Below is a small trained network, with its code and all its weights. Each question gives an input and a class and asks what happens when units are switched off, that is, made to give their printed mean instead of their output.

import numpy as np


def w(rows, s, z=0):
    codes = np.array(rows[::2]) - 128.0
    scale = np.full(codes.shape[1], s)
    scale[-1] = z or s
    return codes * scale


def norm(h):
    return h / np.sqrt((h * h).mean(-1, keepdims=True) + 1e-5)


def f(y):
    return y / 2 * (1 + np.tanh(0.7978845608 * (y + 0.044715 * y**3)))


def log_softmax(a):
    a = a - a.max(-1, keepdims=True)
    return a - np.log(np.exp(a).sum(-1, keepdims=True))


def net(x, mask):
    res = np.array(x, float).reshape(1, 6) / 4 @ E
    u = 0
    for l in range(4):
        y = f(norm(res) @ A[l][:, :-1].T + A[l][:, -1])
        res = res + np.where(mask[u : u + 6], y, B[l][:, -1]) @ B[l][:, :-1]
        u += 6
    return log_softmax(norm(res)[-1] @ U[:, :-1].T + U[:, -1])


A, B = {}, {}
E = w([
[68,99,169,66,158,12,81,114,61,194],'x0',
[19,142,40,201,173,141,10,22,217,201],'x1',
[126,125,120,119,132,136,132,108,115,119],'x2',
[75,41,154,28,31,162,158,104,231,148],'x3',
[184,178,107,109,165,62,214,71,178,212],'x4',
[38,215,90,186,2,42,198,115,107,73],'x5',
],0.00038)
A[0] = w([
[239,214,101,109,120,47,213,29,159,249,119],'0.n1',
[97,123,114,115,155,136,153,134,105,171,11],'0.n2',
[114,147,134,116,121,114,83,180,102,152,232],'0.n3',
[80,104,64,155,150,117,137,117,105,154,9],'0.n4',
[204,77,183,86,93,138,250,224,27,100,98],'0.n5',
[236,10,174,100,224,158,93,83,147,121,46],'0.n6',
],0.0015,0.0014)
B[0] = w([
[41,42,112,120,214,149,152,229,174,6,195],'0.n1',
[155,153,119,157,58,107,78,186,137,78,18],'0.n2',
[146,100,148,128,176,197,188,41,152,146,255],'0.n3',
[156,170,156,140,82,122,92,164,155,96,34],'0.n4',
[150,211,189,90,142,93,34,111,224,89,230],'0.n5',
[45,223,80,107,76,184,157,197,121,187,127],'0.n6',
],0.0013,0.00065)
A[1] = w([
[94,168,133,176,58,27,176,71,120,45,71],'1.n1',
[85,121,154,53,146,10,91,124,61,210,85],'1.n2',
[103,83,188,163,43,195,3,147,41,72,81],'1.n3',
[51,65,32,208,156,144,103,54,138,183,196],'1.n4',
[218,86,149,99,201,167,81,137,151,178,2],'1.n5',
[229,183,15,166,68,206,140,160,212,92,122],'1.n6',
],0.002,0.00071)
B[1] = w([
[99,159,129,74,145,236,142,202,107,208,157],'1.n1',
[111,72,186,220,132,245,190,103,121,75,143],'1.n2',
[103,127,62,81,240,45,254,137,203,136,144],'1.n3',
[149,200,196,61,126,115,117,137,138,95,248],'1.n4',
[58,157,93,99,84,165,178,185,93,156,145],'1.n5',
[26,43,241,141,173,99,130,85,43,152,165],'1.n6',
],0.0017,0.0018)
A[2] = w([
[60,182,93,188,6,35,187,134,112,92,97],'2.n1',
[86,71,170,81,42,81,87,126,187,170,128],'2.n2',
[168,178,104,221,186,67,62,173,32,144,131],'2.n3',
[160,135,88,192,84,88,197,142,84,108,1],'2.n4',
[99,65,121,83,24,74,97,130,187,175,73],'2.n5',
[149,159,148,105,57,53,117,167,87,118,169],'2.n6',
],0.0019,0.00096)
B[2] = w([
[169,48,104,84,251,216,72,158,121,232,67],'2.n1',
[226,155,69,161,139,165,154,122,67,86,191],'2.n2',
[218,41,61,57,25,237,221,52,191,100,164],'2.n3',
[101,67,148,74,152,146,68,92,201,169,2],'2.n4',
[225,125,56,171,163,177,155,84,89,94,112],'2.n5',
[187,131,182,66,133,185,55,124,164,125,106],'2.n6',
],0.0015,0.00078)
A[3] = w([
[146,197,164,131,58,138,121,149,121,98,248],'3.n1',
[90,66,198,208,134,122,158,112,119,144,123],'3.n2',
[202,72,33,133,52,187,150,84,134,99,117],'3.n3',
[87,144,67,198,126,90,52,73,175,179,86],'3.n4',
[84,144,109,104,136,210,112,213,101,251,56],'3.n5',
[96,110,71,132,201,43,170,180,226,111,70],'3.n6',
],0.0026,0.0014)
B[3] = w([
[114,191,64,137,109,82,37,92,153,135,252],'3.n1',
[100,94,148,173,98,136,66,60,32,79,155],'3.n2',
[170,139,98,182,244,175,133,60,165,199,154],'3.n3',
[253,88,233,49,73,111,154,239,111,83,123],'3.n4',
[96,213,67,110,66,172,208,145,56,175,137],'3.n5',
[59,95,38,86,195,86,146,126,120,82,132],'3.n6',
],0.0021,0.0015)
U = w([
[251,228,250,7,8,19,14,246,247,25,134],'0',
[248,71,14,215,247,249,189,10,228,226,128],'1',
[17,240,36,78,7,241,249,250,9,251,82],'2',
[18,224,53,157,153,66,55,42,134,73,253],'3',
[23,5,251,249,65,137,73,38,14,36,57],'4',
[14,10,16,32,237,11,236,237,196,23,49],'5',
[159,18,10,252,20,8,23,239,170,246,2],'6',
],0.0037,0.0036)

Each question gives the input, the list of numbers given to net, and the class t.
The units are the neurons (one row each of A and B). Each row of codes is followed by its name. A weight is (code - 128) times the scale printed after its matrix; where a second scale follows, it is the last column's (A, B and U).
mask holds one flag per neuron, layer by layer. A switched-off neuron (its flag False) gives its mean, the last column of its row in B, instead of its output. The means were averaged over made-up inputs and are rounded, as every weight is.
A unit's drop is (log p(t) with every unit on - log p(t) with that unit switched off) / (log p(t) with every unit on - log p(t) with every unit switched off).
most important unit: the unit with the biggest drop
k most important neurons: the k neurons with the biggest drops, biggest first
top k neurons in layer l: the k neurons of layer l with the biggest drops, biggest first
input [-2,6,-6,-7,0,2], class 1: most important unit	2.n3
input [5,2,-1,-2,7,-3], class 5: top 2 neurons in layer 1	[1.n6; 1.n1]
input [3,4,-1,-7,8,0], class 5: 3 most important neurons	[0.n1; 3.n6; 2.n2]
input [-5,3,4,6,1,7], class 2: 3 most important neurons	[1.n1; 2.n3; 2.n1]
input [-5,-2,2,2,3,-2], class 4: 2 most important neurons	[1.n6; 1.n4]
input [3,-1,8,5,5,-8], class 2: 2 most important neurons	[0.n6; 2.n3]
input [-6,-5,5,1,4,1], class 4: top 3 neurons in layer 1	[1.n6; 1.n4; 1.n3]
input [3,0,5,-6,4,6], class 1: 2 most important neurons	[2.n3; 1.n5]
input [6,3,5,7,3,-5], class 1: 3 most important neurons	[1.n6; 1.n1; 2.n2]
input [-4,-1,-5,-3,7,3], class 5: 2 most important neurons	[0.n1; 3.n6]
input [5,8,3,1,-8,8], class 0: 2 most important neurons	[3.n4; 1.n5]
input [6,-3,1,-4,8,-1], class 5: 2 most important neurons	[0.n1; 1.n6]
input [7,-1,-5,-7,0,-4], class 1: 4 most important neurons	[2.n3; 1.n6; 3.n3; 1.n1]
input [-4,8,0,1,-4,-2], class 0: most important unit	3.n4
input [0,8,8,7,-1,6], class 0: top 2 neurons in layer 1	[1.n4; 1.n5]
input [-3,7,-3,1,-3,8], class 2: 2 most important neurons	[1.n1; 2.n1]
input [0,2,7,8,6,8], class 1: top 3 neurons in layer 2	[2.n5; 2.n2; 2.n1]
input [5,1,-1,-6,-7,5], class 5: top 2 neurons in layer 0	[0.n6; 0.n3]
input [-3,-7,5,0,2,-8], class 2: top 2 neurons in layer 3	[3.n5; 3.n4]
input [6,5,1,-1,4,-7], class 2: most important unit	1.n5
input [-3,3,7,3,4,-2], class 3: top 4 neurons in layer 1	[1.n3; 1.n4; 1.n2; 1.n6]
